Below are the code and all the weights of a small trained network. Each question names an input and a class and asks about switching units off, where a switched-off unit gives its printed mean instead of its output.

import numpy as np


def w(rows, s, z=0):
    codes = np.array(rows[::2]) - 128.0
    scale = np.full(codes.shape[1], s)
    scale[-1] = z or s
    return codes * scale


def f(y):
    return y / 2 * (1 + np.tanh(0.7978845608 * (y + 0.044715 * y**3)))


def log_softmax(a):
    a = a - a.max(-1, keepdims=True)
    return a - np.log(np.exp(a).sum(-1, keepdims=True))


def net(x, mask):
    res = np.array(x, float).reshape(1, 3) / 4 @ E
    y = f(res @ A[0][:, :-1].T + A[0][:, -1])
    res = res + np.where(mask, y, B[0][:, -1]) @ B[0][:, :-1]
    return log_softmax(res[-1] @ U[:, :-1].T + U[:, -1])


A, B = {}, {}
E = w([
[197,145,169,37,63,186,134],'x0',
[99,97,135,205,70,138,88],'x1',
[156,145,106,251,114,186,181],'x2',
],0.014)
A[0] = w([
[118,130,231,89,58,141,90,128],'N0',
[124,140,162,104,173,52,110,51],'N1',
[174,131,159,95,104,188,190,10],'N2',
[155,186,169,198,98,174,142,182],'N3',
[97,167,161,134,125,104,132,115],'N4',
[114,69,136,182,70,120,86,176],'N5',
[95,81,167,119,53,125,58,113],'N6',
[96,138,114,182,203,168,147,107],'N7',
[153,165,121,177,77,163,178,14],'N8',
[106,164,160,66,159,55,135,147],'N9',
[39,76,118,168,135,5,162,78],'N10',
[158,91,115,158,187,161,113,128],'N11',
[121,165,95,174,160,43,240,141],'N12',
],0.012,0.011)
B[0] = w([
[86,77,194,67,140,115,130,210],'N0',
[117,195,108,225,167,199,78,171],'N1',
[155,243,43,214,81,150,102,170],'N2',
[163,140,89,179,171,121,113,255],'N3',
[146,112,150,157,167,71,129,129],'N4',
[171,112,100,129,45,73,166,240],'N5',
[112,107,175,104,228,235,111,189],'N6',
[95,105,156,156,248,162,125,214],'N7',
[220,83,133,53,26,47,169,180],'N8',
[244,160,90,197,61,41,137,235],'N9',
[254,145,131,185,12,60,219,247],'N10',
[102,137,142,121,199,131,89,165],'N11',
[36,108,163,136,211,177,103,246],'N12',
],0.0085,0.012)
U = w([
[153,216,40,240,136,144,98,232],'0',
[203,109,156,112,37,80,213,3],'1',
[1,55,245,133,248,212,121,136],'2',
],0.0091,0.0021)

Each question gives the input, the list of numbers given to net, and the class t.
The units are the neurons (one row each of A and B). Each row of codes is followed by its name. A weight is (code - 128) times the scale printed after its matrix; where a second scale follows, it is the last column's (A, B and U).
mask holds one flag per neuron, in row order. A switched-off neuron (its flag False) gives its mean, the last column of its row in B, instead of its output. The means were averaged over made-up inputs and are rounded, as every weight is.
A unit's drop is (log p(t) with every unit on - log p(t) with that unit switched off) / (log p(t) with every unit on - log p(t) with every unit switched off).
The circuit of an input: a set's keep is (log p(t) with only the set's units on - log p(t) with every unit switched off) / (log p(t) with every unit on - log p(t) with every unit switched off). Starting from the 12 units with the biggest drops (on a tie, the unit counted first), units are removed one at a time, each time the one whose removal leaves the highest keep (on an exact tie, the one counted first), for as long as the keep stays at least 0.8.
units of the circuit, in order: the units of the circuit, biggest drop first
unit that matters most: the unit with the biggest drop
k most important neurons: the k neurons with the biggest drops, biggest first
drop of u: that unit's drop, to one decimal
input [-3,7,0], class 1: unit that matters most : N5
input [5,-7,1], class 0: 3 most important neurons : (N2; N10; N8)
input [0,-5,-8], class 0: 3 most important neurons : (N1; N9; N10)
input [-1,4,-2], class 1: 2 most important neurons : (N12; N7)
input [0,-4,-8], class 0: 2 most important neurons : (N1; N9)
input [4,-3,3], class 0: 3 most important neurons : (N2; N10; N5)
input [1,7,6], class 1: 2 most important neurons : (N8; N5)
input [2,4,-3], class 2: 2 most important neurons : (N10; N6)
input [0,-8,-7], class 0: 2 most important neurons : (N1; N10)
input [8,0,4], class 0: 4 most important neurons : (N2; N3; N10; N5)
input [2,3,4], class 1: 4 most important neurons : (N8; N12; N1; N2)
input [-8,1,-7], class 1: 3 most important neurons : (N10; N3; N2)
input [7,1,-4], class 2: 3 most important neurons : (N10; N6; N0)
input [7,-4,6], class 0: units of the circuit, in order : (N2)
input [1,8,-5], class 2: drop of N6 : 1.4
input [4,-3,2], class 0: drop of N5 : 0.2
input [1,4,3], class 1: drop of N2 : 0.9
